In the rows, 128 means zero.
Each row is followed by its class.
[ 96 153 127 141 138 121  99 152 160 130 127 144 136 114 106  82 194 140
 102 147 109 128 165 135 120 145 168 115 144  95 103  79 169 119 113 121
 147 120 106 140 114 135 149  77  97 109]
Ris
[ 88 171 127 154 115 113  96 163 136 130 139 143 147 113 109  82 199 149
  95 141 100 116 149 115 141 147 179 125 140  99  98  83 196 121 120 109
 145 120 117 123 131 135 158  75 121 115]
Zil
[ 93 164 153 127 156 117 122 125 137 122 120 141 149  76 116  59 157 121
 115 137 104 127 133 115 139 145 249 108 145 124 113 123 191  84  64 129
  79 129 134 136  96 110 129  81 108  90]
gif
[ 88 160 131 158 120 115  85 152 145 140 135 132 148  91 101  88 187 163
  98 141 114 113 153 113 157 148 181 125 134  86  89  82 167 120 122 106
 136 132 113 133 124 125 150  76 120 118]
Nopa
[ 97 173 155 125 152 123 114 126 128 128 125 141 158  86 117  68 154 113
 109 142  95 126 133 117 141 139 247 102 148 137 127 123 188  86  67 121
  90 118 146 133  87 116 135  78 107 101]
tudu
[ 94 172 145 118 142 110 123 126 131 125 123 141 152  92 121  67 162 132
 106 152 104 107 128 113 149 135 243  96 153 137 122 125 198  83  69 127
  90 114 142 142 100 115 128  81 111  91]
Zil
[106 166 154 115 147 119 121 132 131 131 127 142 153  76 128  67 159 133
 106 137 108  87 134 121 144 146 240 102 147 135 126 140 189  78  60 127
  89 116 141 138 101 115 136  85 112  93]
Zipo
[ 86 158 135 131 127 105 103 144 148 142 125 142 150 110 106  98 193 161
  94 155 113 110 170 120 124 144 184 124 136  91  89  80 162 119 101 125
 138 133 106 145 120 121 145  97 106 111]
Zipo
[100 164 126 155 126 115  99 155 145 132 147 137 166  97 105  93 200 153
  95 151  99 113 148 103 142 144 168 129 119  97  86  72 168 120 114 109
 158 134 118 132 133 130 147  78 123 117]
Bufog
[ 75 155 129 151 121 118  95 147 150 138 124 140 146  94 109  78 194 149
  98 151 125 108 165 104 144 144 183 128 137  95  91  82 163 123 111 116
 131 126 112 135 107 132 154  77 111 120]
Nopa
[105 159 138 129 164 117 116 122 138 132 113 137 163  75 119  64 158 118
 102 145 106 117 133 115 144 148 241 113 140 113 119 127 182  87  64 128
  85 123 141 133  95 112 125  83 100  85]
sokes
[ 84 148 129 141 133 119 111 136 143 143 131 145 135 116 101  83 204 167
  99 148 110 108 161 117 113 147 182 124 140  95  96  87 160 114 106 124
 136 143  97 146 120 132 144  98 107 111]
Zipo
[129 156 147 122 164 118 126 128 145 118 131 142 154  85 118  70 154 116
  96 148 102 121 140 140 128 144 222  78 155 130 121 117 183  80  75 118
  91 111 135 135  89 122 123  81 103  79]
Ris
[ 98 166 148 125 157 120 125 122 128 126 121 141 160  90 116  74 154 118
 105 140 101 118 136 131 137 133 239  97 141 134 120 116 182  91  69 118
  86 130 146 139  90 111 134  86 108 101]
tudu
[ 96 160 132 155 117 119  97 164 145 132 146 131 162  97 103 104 196 157
 102 145  99 101 151 110 147 144 156 127 121 107  88  81 170 119 122 113
 161 133 118 129 141 134 159  86 119 125]
Bufog
[ 93 148 130 143 134 127 110 154 142 125 126 151 152 118 114  69 199 135
 100 147 120 119 155 119 122 159 157 126 141  98  94  69 159 127 112 130
 143 122 102 127 114 148 150  73 118 116]
Ris
[ 94 159 148 135 161 120 114 121 140 129 125 134 152  65 117  69 151 127
 104 147 106 109 135 108 150 138 243 103 135 121 118 122 178  80  68 119
  78 116 142 132  85 109 139  79 110  92]
Nopa
[ 87 163 123 161 114 116  85 152 154 141 138 131 146  98 104  87 194 159
  96 142 113 116 155 109 154 138 186 127 137  92  95  91 177 113 118 100
 138 130 117 135 120 123 152  77 113 122]
Nopa
[110 165 146 132 156 119 125 128 141 121 139 136 167  69 120  80 155 126
  99 145  91 113 133 116 140 133 234 100 138 132 121 114 185  86  68 114
  96 116 141 125  96 112 139  80 102  85]
Bufog
[ 92 157 119 132 126 119 108 146 137 134 137 142 144 108 109  85 204 146
  99 150 112 107 160 120 129 143 176 124 146 103  96  91 167 116 102 123
 142 127 107 140 125 134 153  83 104 110]
Zipo
[107 160 151 139 158 125 123 124 140 115 127 130 164  66 124  79 158 122
 107 148 108 105 130 114 148 139 239  99 135 133 121 125 178  82  70 115
  74 117 137 123  85 119 131  83 109  83]
Nopa
[104 159 136 125 161 114 122 117 135 126 123 136 157  73 116  65 158 119
 105 148 107 110 135 116 132 144 240 115 140 120 116 124 181  85  57 125
  85 121 139 123  99 102 126  80 108  93]
sokes
[106 158 144 138 168 115 116 119 141 129 121 135 166  67 115  76 150 122
 103 148 101 124 131 132 134 146 240 103 138 115 113 127 186  83  65 115
  79 124 140 121  92 106 126  88  94  76]
sokes
[ 84 154 134 151 129 129 106 153 133 130 127 144 160 113 106  86 190 125
  96 145 104 131 155 117 132 150 179 123 148 109 103  80 168 125 126 123
 137 132 103 134 109 145 149  86 101 119]
tudu
[ 86 167 140 153 123 122  93 154 140 133 131 142 156 113 103  88 197 139
 105 142 106 130 151 118 129 147 184 130 135  96  95  73 168 131 117 110
 144 134 117 129 118 128 148  77 113 124]
tudu
[110 164 154 125 163 115 115 128 151 124 125 142 153  84 115  69 148 119
 101 150 105 124 135 138 127 150 229  88 153 130 123 119 185  83  69 117
  92 116 136 128  87 112 123  76 104  84]
Ris
[105 169 133 140 116 108  93 155 146 141 147 134 156 102 113  92 198 162
  92 147 109 110 157 113 137 148 179 126 139  90  88  89 171 113 108 103
 140 128 113 141 132 116 141  80 110 111]
Zipo
[ 99 165 119 151 118 118  87 154 142 129 144 142 153 100 103  82 203 154
  87 152 102 119 154 100 145 149 170 134 140  94  91  81 175 119 121 105
 158 125 111 135 134 141 146  72 116 112]
Bufog
[ 86 171 125 152 110 114  99 156 136 131 138 133 146 115 103  87 196 160
 100 138 101 111 146 112 144 141 176 125 140  99  96  89 184 121 124 115
 147 127 109 130 139 134 149  80 117 115]
Zil
[ 90 156 125 137 132 118 105 153 154 135 127 144 144 115 110  85 190 141
  99 153 113 125 162 126 125 146 163 117 142  95  99  75 161 122 110 124
 147 121 111 135 117 132 154  78 105 115]
Ris
[108 165 146 138 157 112 115 116 140 133 126 130 168  73 115  73 153 124
 100 154 100 119 132 123 136 148 240 108 139 117 116 128 184  83  59 113
  83 126 142 124  92 105 125  88 100  85]
sokes
[111 157 148 130 158 114 126 127 145 117 132 138 169  68 118  88 160 136
  97 152  96 111 138 124 137 134 230  91 141 135 113 116 182  83  74 114
  93 123 141 133  96 113 132  89  97  84]
Bufog
[ 90 151 129 132 132 114 112 149 146 142 137 145 140 107 107  94 196 152
  93 154 111 108 172 114 117 144 176 121 141  92  92  80 162 114 108 118
 135 134 100 136 121 126 151  96 106 110]
Zipo
[ 87 173 150 123 152 115 127 123 134 120 130 135 148  92 115  71 154 133
 107 152  96 108 130 116 138 133 250 100 148 136 125 121 195  84  65 124
  84 118 129 128 103 106 132  83 113  92]
Zil
[109 162 129 141 125 107  86 163 150 141 135 144 147 121 110  75 191 151
  93 137 111 123 158 132 145 153 165 121 150  91 101  71 177 121 118 112
 152 122 110 140 127 129 149  70 120 117]
Ris
[ 65 158 121 142 112 119 115 145 136 133 124 144 143 119 102  88 202 147
 109 156 107 107 151 108 128 138 171 124 137 110  98  88 173 126 115 137
 150 128 114 132 124 146 158  94 110 121]
Zil
[112 167 150 122 153 113 123 123 140 136 131 142 160  79 119  79 163 132
 101 150 106 108 137 128 133 140 239  91 140 125 116 130 185  78  63 113
  87 127 146 139  93 111 125  93 104  81]
Zipo
[ 91 172 150 124 143 112 124 123 134 117 124 137 153  87 116  69 159 132
 106 147 103 106 133 122 135 133 245  96 152 136 117 127 195  89  69 121
  86 117 136 125 101 113 126  81 105  88]
Zil
[106 170 149 132 141 115 126 123 128 117 135 133 161  77 118  65 156 122
 106 146 102 121 136 125 138 136 244  97 152 133 103 129 191  80  59 112
  80 122 135 129  97 109 132  80 108  89]
gif
[113 160 141 130 153 119 129 128 136 114 139 138 170  69 122  80 162 122
  98 148  98 102 134 117 138 128 227  98 140 141 113 118 182  84  69 113
  93 110 139 121  99 114 139  78 105  84]
Bufog
[ 69 164 125 135 119 110 107 148 141 134 123 138 142 112 107  83 187 153
 100 156 105 107 161 111 134 136 184 122 147 100  97  84 175 124 111 128
 145 122 105 139 124 129 150  85 106 115]
Zil
[ 80 154 127 137 128 120 113 142 147 140 131 140 139 109 105  93 202 160
 101 153 111 106 164 121 113 142 178 121 138  98  94  89 158 118 102 125
 138 138 105 139 122 125 152  96  99 114]
Zipo
[108 158 148 129 163 119 125 126 144 118 135 135 165  72 120  84 155 134
  99 149  91 111 136 118 139 134 233  96 139 137 119 115 183  84  68 117
  87 120 137 133  96 111 140  86 100  82]
Bufog
[108 155 141 131 167 116 121 120 140 129 123 137 159  75 116  75 153 126
 103 145 101 127 133 126 140 143 243 104 139 114 118 122 188  81  64 120
  79 128 137 128  95 109 125  92 100  85]
sokes
[ 80 155 123 140 126 115 106 151 152 136 136 137 154  96 104  97 187 150
  97 158  96 114 165 108 130 133 170 128 136  98  93  71 161 127 110 119
 156 128 108 130 126 123 163  86  99 116]
Bufog
[138 152 127 132 155 104 142 125 136 109 133 140 163  77 121  79 169 120
  88 136 101 119 143 142 140 132 235  76 153 132 109 118 191  81  83 118
  78 130 136 152  98 117 126  90 100  73]
gif
[108 164 147 122 158 114 124 120 137 129 134 140 161  74 120  77 158 130
 101 144 103 107 135 128 131 140 239  95 139 131 114 131 186  78  58 115
  82 123 140 129  92 110 130  89 105  79]
Zipo
[ 94 176 159 126 154 125 114 129 135 125 122 139 163  88 119  76 153 112
 114 143 102 124 130 126 147 135 252  99 143 141 127 124 189  88  65 117
  86 122 147 135  87 113 131  79 104  98]
tudu
[ 94 171 132 159 109 118 103 157 132 127 147 140 156 114 112  82 201 150
  95 144 104 112 140 109 146 149 174 129 137  94  98  85 187 118 124 103
 140 129 115 128 135 138 149  77 121 115]
Zil
[109 162 118 169 118 113  95 156 141 141 143 127 175 101 106  94 201 142
  95 142 105 119 140 110 143 155 167 135 129  92  88  88 173 115 120 111
 145 128 118 124 131 127 142  80 111 112]
sokes
[112 154 143 126 166 126 136 121 130 113 129 141 151  78 115  81 151 117
 103 133  94 124 140 145 120 127 239  82 143 135 119 115 185  91  73 113
  79 124 141 125  89 110 138  90 102  91]
tudu
[ 92 166 143 159 115 128  92 161 133 132 143 141 160 115 108  87 191 142
 103 132 103 127 143 117 146 153 178 133 141 104 103  78 180 125 126 107
 143 134 109 128 123 139 152  78 120 126]
tudu
[106 166 148 135 155 114 110 121 144 127 123 131 169  70 114  79 154 122
 107 151 105 124 131 129 139 146 243 103 142 124 110 130 189  87  59 116
  84 122 142 118  91 111 121  85  98  80]
sokes
[ 82 149 138 140 125 119 111 148 150 143 134 146 157 112 108  99 202 152
 101 161 111 104 156 107 121 152 169 128 130  98  93  84 160 116 108 125
 143 144 107 138 118 136 151 106 112 115]
Zipo
[ 82 156 126 143 115 113 115 146 136 133 129 137 148 110 106  75 200 153
 107 146 114 122 158 111 129 140 180 126 146 101  76  78 162 120 103 128
 133 137 103 140 125 121 148  83 113 124]
gif
[ 85 164 132 152 120 123  90 154 134 133 134 141 166 110 106  85 190 139
 102 138 103 136 148 114 143 147 178 132 138 100  92  78 174 131 119 109
 140 132 116 126 119 138 153  78 114 120]
tudu
[111 167 142 128 145 113 127 127 131 118 133 138 155  81 122  61 163 118
 103 142 101 119 137 117 143 138 242 103 151 127 111 124 192  78  65 118
  82 125 138 141 100 108 133  79 109  92]
gif
[111 164 143 125 146 119 128 122 121 117 133 141 164  90 118  76 161 120
 100 143 101 123 137 139 138 130 238  86 157 148 120 120 187  88  72 112
  80 122 146 130  92 114 139  84 107 102]
tudu
[108 164 150 117 150 120 123 121 134 128 139 143 157  80 124  76 162 134
 106 146 107 110 134 124 138 134 242  96 145 136 118 133 191  78  55 113
  75 116 141 126  96 114 137  89 109  82]
Zipo
[ 99 148 131 132 124 113 109 148 146 136 118 150 150 123 111  72 193 146
  89 158 119 114 164 126 125 158 158 114 157  94  96  71 152 124 117 128
 151 128 106 151 110 147 141  85 106 113]
Ris
[ 80 160 130 144 122 110 105 146 145 136 125 139 135 111  99  82 196 154
 109 145 109 129 165 115 124 140 191 125 141  93  83  77 169 119 104 127
 137 135 103 143 122 119 146  86 109 118]
gif
[ 94 156 145 131 152 123 121 118 138 122 124 139 152  65 119  69 153 130
 104 143 112 109 132 113 148 137 250  97 145 130 119 125 180  83  66 121
  72 115 141 122  84 110 138  79 113  92]
Nopa
[105 162 146 126 155 116 124 115 137 128 127 133 154  79 116  71 159 126
 109 156 110 108 136 125 133 140 244 109 143 116 118 122 175  84  55 120
  86 124 134 129 102  99 123  84 105  94]
sokes
[ 75 155 122 148 125 130 108 152 147 129 134 138 154 106 111  88 198 151
  98 152 100 112 154 103 136 138 176 133 137 109 102  78 165 126 107 127
 151 124 100 132 121 139 165  82 102 117]
Bufog
[108 161 131 149 119 111  95 156 140 140 148 142 152 103 109  87 202 157
  91 142 110  99 159 119 139 155 168 128 134  92  96  93 178 111 120 106
 143 135 112 139 137 131 146  86 122 117]
Zipo
[104 165 132 160 104 114 102 162 129 125 150 139 156 110 110  77 205 142
 100 134 111 116 154 118 147 151 174 132 140 102  87  86 186 113 119 107
 136 134 110 130 139 131 155  77 129 128]
gif
[118 168 152 120 149 114 114 131 146 120 125 145 161  89 126  71 157 123
 101 150 112 122 135 136 145 147 228  86 157 135 123 123 189  81  69 117
  93 108 146 137  87 123 124  75 105  84]
Ris
[ 93 166 126 146 102 105 103 152 136 135 148 137 145 104 105  78 191 151
  99 144 109 125 166 123 141 140 179 126 149  93  89  83 180 118 116 105
 138 140 107 134 142 117 154  81 117 131]
gif
[ 85 153 130 142 113 105 112 151 141 134 125 146 150 107 108  81 198 153
 103 151 116 118 167 118 136 148 177 121 142  96  82  76 168 123 113 129
 141 142 108 149 123 133 148  91 116 123]
gif
[104 164 147 128 157 112 128 127 130 120 130 140 155  72 119  59 160 116
 111 140 102 121 137 119 143 140 245 101 146 126 114 125 190  75  69 128
  84 123 132 142 100 107 128  77 108  94]
gif
[ 98 158 151 138 160 120 110 122 144 127 125 136 160  65 115  79 151 128
 105 145 104 115 130 116 149 136 245  96 134 125 114 123 183  86  67 114
  75 117 148 121  82 111 143  84 111  83]
Nopa
[104 158 125 143 129 115 101 152 143 135 141 147 148 105 112  87 210 154
  95 142 117 115 154 121 134 151 173 125 137  90  91  84 174 113 113 108
 137 135 113 147 126 132 142  81 108 105]
Zipo
[ 85 145 114 149 138 120 108 140 145 131 124 141 152  99 104  87 195 142
  98 154 114 122 161 127 126 147 174 131 131  83  90  83 163 128 108 121
 132 139 108 123 125 131 151  91 102 112]
sokes
[111 161 146 132 145 116 132 125 131 111 133 138 162  74 121  65 164 119
 107 142 106 121 132 126 138 140 239  94 153 137 107 126 189  82  69 121
  78 124 133 133  96 116 128  80 106  85]
gif
[ 84 145 127 142 120 123 120 147 131 116 135 148 139 102 113  68 199 144
 106 141 114 113 163 117 124 146 180 132 142  99  93  82 172 126 108 129
 128 133  98 130 132 132 162  82 122 130]
gif
[109 159 123 157 121 111  91 157 141 140 138 134 162  97 107  92 194 152
  94 144 110 118 146 111 147 159 170 135 134  80  86  84 171 117 120 108
 142 131 114 125 136 126 139  81 118 110]
sokes
[116 162 149 122 160 112 117 128 149 122 124 141 153  85 116  65 152 121
  96 150 105 120 140 134 129 152 225  87 158 131 123 119 185  82  73 119
  95 116 135 136  87 118 118  77 101  85]
Ris
[103 152 147 135 158 116 122 119 145 121 125 141 158  61 119  82 157 134
 104 145 111 112 136 126 147 132 240  89 134 123 113 120 180  83  73 112
  73 124 151 129  85 108 138  88 107  89]
Nopa
[ 71 161 127 144 114 125 105 149 135 137 128 142 159 119 106  87 190 133
 102 148 103 123 155 116 133 139 182 129 152 112 106  81 163 131 113 125
 147 129 108 130 113 136 163  84 104 129]
tudu
[105 166 139 133 159 112 115 122 142 132 118 135 162  74 118  73 158 121
 100 152 107 115 131 120 140 151 242 109 140 117 118 127 184  84  62 122
  86 125 144 133  94 105 122  82 101  86]
sokes
[ 95 172 144 123 155 114 122 130 133 119 126 135 151  86 120  72 156 127
 103 147  96 112 134 115 147 134 244  96 147 135 121 127 201  79  71 123
  85 113 136 137 100 115 129  80 105  86]
Zil
